How the elements are linked:
state | ψ σ τ δ ζ
Ver | Rig Tol Geg Rud Tof
Gav | Suf Gib Tar Fem Vuv
Pag | Dom Tar Fud Suf Bov
Nos | Fuv Las Kip Dev Kom
Let | Geg Rig Sot Tol Ris
Gir | Sop Vus Nos Nid Dev
Nid | Kiv Lel Dev Pud Fiv
Daf | Rud Kip Tol Fuv Vud
Fuv | Mem Kom Vud Kov Zem
Dev | Kov Gir Kom Fiv Sop
Kiv | Gir Fiv Kov Fud Vus
Rig | Ris Tof Kir Ded Let
Pud | Fud Dom Fiv Tar Rog
Mal | Zus Sok Gav Guf Fem
Gim | Gav Zus Lar Sok Gib
Vuv | Lar Gav Pag Zus Suf
Zus | Gib Fem Suf Toz Gim
Dum | Sok Guf Zus Kir Toz
Suf | Git Vuv Bov Gim Lar
Zem | Kip Fuv Rud Las Mem
Geg | Kir Ris Guf Tof Ler
Las | Kom Kov Mem Gir Nos
Vud | Gel Daf Ver Zem Rud
Rog | Lel Pud Kiv Pag Fud
Ded | Ver Gel Let Daf Tol
Bov | Pud Pag Lel Lar Dom
Ler | Sot Geg Dum Rig Kir
Sot | Guf Kir Sok Ris Pir
Toz | Mal Dum Gim Sot Sok
Ris | Ler Let Pir Ver Geg
Gib | Vuv Gim Git Mal Gav
Pir | Dum Sot Mal Geg Guf
Tol | Tof Ded Ris Vud Ver
Lar | Tar Suf Dom Gib Git
Vus | Dev Kiv Las Lel Gir
Fiv | Vus Nid Sop Rog Kiv
Kir | Pir Ler Toz Let Sot
Kom | Zem Nos Daf Sop Fuv
Guf | Toz Pir Fem Ler Dum
Mem | Daf Zem Gel Nos Kip
Fud | Nid Rog Vus Bov Lel
Dom | Rog Bov Nid Git Pud
Kov | Nos Sop Zem Vus Las
Tar | Bov Git Rog Vuv Pag
Kip | Vud Mem Ded Kom Daf
Gel | Tol Rud Rig Kip Ded
Fem | Gim Mal Vuv Dum Zus
Rud | Ded Vud Tof Mem Gel
Sok | Fem Toz Gib Pir Mal
Tof | Let Ver Ler Gel Rig
Lel | Fiv Fud Gir Dom Nid
Sop | Las Dev Fuv Kiv Kov
Git | Pag Lar Pud Gav Tar

The rows follow the links: the fewer symbols apart two elements are, the more alike their rows tend to be.

Each row is also shifted at random along 6 hidden directions that mean nothing.

Some elements, each with a row of numbers:
Las
 -53   224  -229   138    72  -178    45   301  -283  -110    15  -419   121    49    22   217  -192   122    37   171  -430    20    18   106    91  -306   -98   234  -147   356    17  -227   197  -882  -429   274   337    26   413   329   310    73   600   283   455    10  -147   164  -684   229  -270   -88   -65   150    94   216   -11    14    95   -31   -47    -5  -298  -422  -164    89  -157
Ler
 -85  -166     0   108    20  -153  -163    26   209  -238    78   329   -63  -103   -38  -264   224   -43   -56  -135   329     6   -44   203    97   -36   -81   -84   103   -98    37   151   335   505   158  -106   -57     8  -175  -206  -244     3  -301   -95  -275   244   234  -211   371  -130   270    84   -99     5    62  -291   -69   -90  -282    64   -83  -237   207   275   112    48   185
Mem
-104    80  -355  -256   -80   192   -50   126    37    16   543    60  -209   -32  -326   135   656  -496   208  -413  -166   -73   135   231   153  -219   -34   -83  -281  -191   104   496    35   475  -338   139  -512   447    27  -103  -272   354   144   119   -95   386   153    38   172     1  -126   -31  -469  -239   189   -26   132     5    67  -317   146  -282   283    54  -148   163  -225
Pud
 121    73   -34  -901  -141   785    98  -449   -60   961  -293   -98   463    43   113   169  -183  -143  -199  -132  -449  -259   -23  -175   182    97   247  -349  -141  -136    -1    71  -861  -956   -58   -71   -39  -781  -332   363   365  -252    61  -137   112  -585  -562   109  -267   434  -207  -193  -133  -422   163   574   -51   -44   315  -166  -104   192  -217  -218   211  -285   -55
Rig
-125   -93  -282  -142   -95   -59  -208   157   161   352  -124   -86   101    -2  -124  -210   439   167   -32  -270    85    20  -520   174   230    15  -208   238   148   321    97  -263   402  -286    23   -48   421   -32   132    37    -9  -321   -28   279    24   282   -30  -164    75  -263   278  -229  -267    59    18   -59    35   -26  -318   164  -122  -536   -95   171   -46   311   146
Gir
   64    310     10    196    406   -663     75    229   -245  -1033    175   -123   -317   -159    281    103    -37   -106    364    184   -650    246    317    200    366   -731   -533   -235   -299     35   -383    187    749   -397   -460    472   -129    103    459    299    593    602    875   -165    366     76   -234    -39   -884    452   -117   -406   -347    315    215     32    -33    147    365   -311   -138   -155   -457   -165   -329   -361     97
Ris
 -85  -148   -32   -29  -281  -142  -280    47   288  -261   222   126  -170    -3  -269  -204   420    39   381  -438   466   247  -220     6   -46    56  -242    59   241     0   -69  -165   -97   936   150  -189   -75   450   326  -430  -268     5  -294   -13  -311   190   225  -162   310  -276   238  -274  -138    34   -33  -360   219   -83  -193   -60   144  -303   287   562  -218   279   197
Gim
 109  -162   354    10   232   -27   196  -330   139   326  -433   159  -245   114   289  -322   354    30  -131    86   284   129  -395  -126  -149   506    38    99    99  -107   -14    82   734   408   735   -52   156  -108  -590     4   -72  -279  -366  -239  -168   190    11  -169   706  -757   515   -46   186   158  -301  -122    33   297    42   354     1  -379  -109   320    49   -94   197
Dum
   -8   -208     72   -372   -480    288   -296   -198    339    188    -23    167    226      3   -203   -172    -97    170    189   -367    463     62   -187   -234   -106    218      3   -186    333    -98    -94   -337  -1037    536    219   -472    -66    -97    144   -409   -148   -300   -587   -134   -374   -391    -24   -119    192     88     92   -229     70   -225     -1   -139    134   -247   -179    -73     48    157    274    474     30     96    256
Rud
-173    13  -359    -1  -267   330  -241   188  -142   253    35   -95   673   -16  -195   170  -573   186  -423    35    78  -339   208   267    67  -145   370   139    30   276   474  -181  -552  -803  -354  -104   404  -486    29   197  -169  -215   -65   341   112  -190   107   173  -235   572  -302   495    55  -195   285   169  -229  -494  -371    59  -110   246   240  -487   337   242  -148
Tof
-122  -109  -493  -378  -304   307  -269   246   286   522   191    38   210  -170  -445   -28   342   -29  -108  -405  -105  -275  -256    99   343  -142   -63   -22   109   110    66  -111  -458  -314  -428  -190   -36   -38   176  -112   -88  -249   -69   323  -121    53   -82  -119   -45   194   -32  -107  -398  -339   207    26   -38  -124  -373  -142  -141   -86   125    69   105   289    18
Sop
 -37   180    83   555    73  -152   237    94  -389  -210    49  -338  -119   278    41   264  -191    54    67   326   121   125   177   -52  -476   198   251   453  -120   152   249   -56   345   186   142   259   197   457   112    86  -258   178   170   183   258   207   328   339    92  -322  -210   377   386   285  -231    14   129    49   190   206   306   120    96  -354  -183   228  -341
Pir
  -5  -121     3   339    78  -469  -163   342   256  -595   137   287  -167  -320   -85  -215   -96   148   -35    65    32   -30    58    71   211  -311  -330  -170   196   -33  -281   -73   138   173  -263  -135  -195   100   220  -281    82    95   -46     4  -191    56    53  -270  -165   228   131   -24   -79    63    94  -348  -185    -3  -345   -56  -237   127   -13   161    98   -92   234
Kip
-204    98  -168   299  -241   225  -157   122  -320   138  -119  -330   701   239   -83   244  -838   380  -332   224   332  -170   173   162  -311    85   541   451    72   448   616  -429  -436  -716   -68   -33   729  -336   111   231  -294  -236   -60   373   297  -157   287   359  -223   319  -376   640   429    69    64   173  -109  -486  -271   287    83   290   221  -588   195   353  -258
Nos
 -90   185   -79   315    10  -170   -14   209  -269  -715   414   -67   -40   -13   -91   276  -293  -114   177   107  -117    39   548   137   -71  -379    18   -62  -204   -40    57   180  -112   162  -392   186  -223   298   305     7   -93   464   343    23   126    46   237   217  -372   427  -390   241    19    69   151     8   -27  -157   108  -224   135   262   171  -280  -122   -11  -223
Gav
 146  -103   111   202   188   -59   228    90   136   440  -279   -11  -178  -103    64   -79   -11   172  -295   345  -174  -193  -273  -335   -65   258    -5   106   135    11  -227  -192    89  -314    38   -76   -21    31  -134   -33   164  -265   -77   108    -4   -44  -161  -104    97  -290    94    30   233    29  -261   -11  -141   363   -82   198  -149   264  -287   -73   159  -106     5
Pag
 166   -10   142  -386    33   323   291  -288    40   733  -241  -108  -187   122    90     8   360  -139    16   -39  -211    -1  -300  -324   -95   386    58    -1   -92  -141  -123    46   -69   -37   264    18  -125     1  -273    84   156  -179   -37   -97     2   -90  -288    35   249  -414   106  -277    23  -128  -231   232   131   340   328    40    88   -43  -206   112   -65  -123   -55
Tar
 135    -7    76   206  -145    50   203   228    71   260   102  -165  -230   -69  -242   255  -294   115    72   252  -255  -186    44  -588  -303   176    45    24   130   -74  -321  -325  -969    46  -324  -153  -448   495   368  -287   100   -37   -30   162   -29  -346  -101   135  -212    61  -345    34   354  -150  -252    41    14   280    70  -148    85   823   -83  -149   -29    -9  -223
Sok
  67  -186  -184   -76   174    56    50   213   328   655  -156   195  -151  -284   -97  -196   391    -9  -438    54  -331  -359  -403   -65   356    23  -158   -53   118     0  -176    32   229  -506  -211  -115  -120  -132  -240   -14   159  -328   -82   220  -115   138  -254  -274   143  -147   231   -72  -199  -189   -23   -18  -243   319  -334    87  -341   -24  -270    50   306   -45    82

From each start, follow one symbol. Which element do you reach?
Answers are names.
start  -26  -168    95   377    24  -267  -111   142   171  -237   -87   178    25  -125   -12  -214  -253   289  -195   170   295   -47   -46    -3   -20    38   -38    49   263    78   -57  -239    52   117    64  -190   128   -47    18  -185   -57  -164  -261    21  -161    -8   146  -143    94   -17   154   167   211    91   -58  -260  -150   -69  -354   186  -125   138    47    79   200    30   184
ζ Dum
start -160    51  -324   -72  -198    32  -209   176   -39  -108   211  -100   202    -8  -208    65    42     2    92  -244    -1    -4    12   225   147  -268   -39   105   -14   187   152   -65  -111  -160  -286    20   153    49   291    26   -87    22   144   195    85    88    86    21  -225   234  -115   -14  -222   -34   189    -7    34  -255  -163   -95    10  -179   116   -62   -72   256   -24
τ Ver
start  155   -87    49  -387   -48   459   206  -194   130   892  -228   -31     0    10   -24    55    57   -32  -222    53  -221  -232  -220  -370   -47   368   191   -83    44  -135  -123   -51  -541  -317    63  -165  -183  -166  -296    17   137  -300  -191    30   -57  -279  -320    18   183  -157   -32   -93   104  -290  -160   216   -12   244   109    12   -43   286  -160   -31   154  -131   -85
δ Gib
start -166    15  -292   140  -105  -166  -169   317    51  -146   226   -80   -37   -30  -238   -16   321     7   101  -216    55    54  -159   197    95  -155  -166   237    13   215    96   -90   278   103  -208    36   143   338   309   -83  -154    23   103   287    30   342   172   -22   -29   -98    45   -34  -213    75    64  -144    49   -74  -224   -15    25  -304   100    71  -131   326   -19
δ Kip
start   61   157  -168  -347   -27   227   233    -3   -87   704    10  -385  -229   148   -95   205   568  -171   239  -153  -458    35  -343  -240   -19   155  -100   200  -171    88  -122   -52    10  -270  -118   197   -63   376   174   156   169   -49   362   203   242   100  -292   139   -79  -382   -77  -432  -216   -58  -144   286   253   343   355  -103   167  -180  -261    -8  -314   112  -251
δ Fud
start  -82  -121    38  -198   -81  -104  -323  -133   188  -308  -113   238   224   -54    92  -315    29   134    63  -285   358   168  -122   262   233  -141  -178  -160   150    26    39   -57   187   174   242  -132   269  -388   -36   -39   -14  -102  -187  -214  -154     7    39  -230    55   123   320  -189  -200    55   175  -175   -17  -292  -217    42  -138  -426    83   354    47   -12   381
δ Tof
start  159    -3   353   506   283  -474   142   127   -18  -633  -116   105  -127  -175   256   -20  -642   243   -78   521  -140    29   279  -180   -31  -159  -133  -199    97   -73  -388  -153   -18  -150   -97     6  -121   -90   136   -74   354   135    90  -178    39  -302   -86   -77  -414   301   -54    62   334   201   -99  -123  -183   129    33    -4  -163   535  -261  -161   109  -384   149
ζ Lar
start   87  -167   156  -309     8     8  -121  -228   239    71  -297   253   111  -133   198  -289   -26   111   -43  -111    42    43  -182   -36   245     7  -179  -307   167   -89  -224   -92   -75  -143   185  -184    41  -496  -189   -12   283  -201  -182  -278  -169  -269  -279  -251    -4   132   265  -315  -110   -64    56   -37   -79   -32   -57    -1  -231  -108  -172   309   159  -247   374
ψ Gim
start   95  -157    63   -43   125   -30   104    13   241   624  -382   -16  -115   -71    59  -221   248   203  -256   111   -73  -121  -515  -218    71   291  -103   151   189    96  -196  -250   255  -347   184  -117   159  -105  -197     8   194  -428  -154   102   -30    40  -216  -197   219  -436   290  -160    62    34  -225    13   -69   325  -170   237  -175   -81  -314   116   115    -5   153
σ Fem
start    70   -103    336   1037    459   -880     72    395     61  -1060    -34    318   -354   -311    228   -225   -491    301   -241    634    122     22    281     39    -17   -212   -232    -23    190    -23   -291    -46    731    214    -41     18    -64    184     23   -198    123    206    -13    -98    -77    132    240   -218   -104     54    157    353    377    392   -125   -452   -308    176   -283    208   -222    345   -135    -70    188   -235    222
ζ Fem
start -136   147  -205   608   158  -176   114   336  -389    98   -77  -406   133   159    10   220  -297   217  -311   417   -41  -116    20   175  -230    53   290   640  -106   463   424  -191   568  -695  -133   268   592   113    62   311  -164   -90   287   494   438   310   273   286  -119  -189  -203   541   300   285  -106   107   -82   -39  -138   344    61    58   -68  -639    19   326  -354
δ Kov
start  -78  -183   -35   169  -183   138  -235    98   144  -116    98   323   360  -174  -164   -57  -567   144  -383    78   425  -285   292   107   -56     2   304  -115   212   -91   210   -41  -637   127   -72  -352   -60  -303  -163  -261  -331  -119  -505    22  -279  -192   260   -25   154   450   -99   531   247  -200   143  -179  -257  -365  -452    45  -115   463   415   -87   438    50    53
ψ Pir
start  144    71   142  -238   242   296   292  -283  -183   264   -69    98    -6    -4   227   137   -45  -313  -222   196  -344  -184   274   -23    36    45   227  -250  -267  -303    19   478    83  -234    40   159  -292  -323  -531   264   110   144   105  -197    38  -103  -158   103    93    93  -108   171     5  -138    37   267  -116   154   321   -64   -20   139   -91  -237   159  -367  -164
σ Pud
start   25   157    90   -62   139   216   219  -254  -342   130  -102  -134    68   224   232   203  -102  -163   -97   161   -84     4   197    55  -167   140   306    66  -251   -39   263   255   254  -170   211   233   115  -170  -338   322   -59    95   133   -76   196    35    10   232   105   -99  -110   234   134    51   -33   259    27     7   308    90   145   -48    -1  -301   -13   -99  -217
ζ Gir
start -106   104  -246  -103    34   257   -10    35  -161   -42   377   106    39    -3  -134   176   166  -435  -117  -137   -82  -173   380   347   103  -199   223   -93  -306  -167   318   565   118   137  -247   147  -283    47  -266   107  -298   303   108    56    -2   261   215   123   154   211  -202   368  -223  -181   246    82   -73  -138    40  -149    82  -105   311  -237    80    54  -276
ζ Mem
start  142  -155   282    59    80   136   262  -187   176   291    24   236  -408    -7   -57   -43   265  -215   -45    87   129   -93    -6  -346  -273   450   156  -107    24  -403  -142   267  -166   848   305  -160  -562   340  -410  -314  -249    -3  -404  -147  -329    57   103   -30   677  -486   103   155   245  -150  -298  -126    48   338   107    32   147   256   144   231    79  -127  -126
ψ Lar
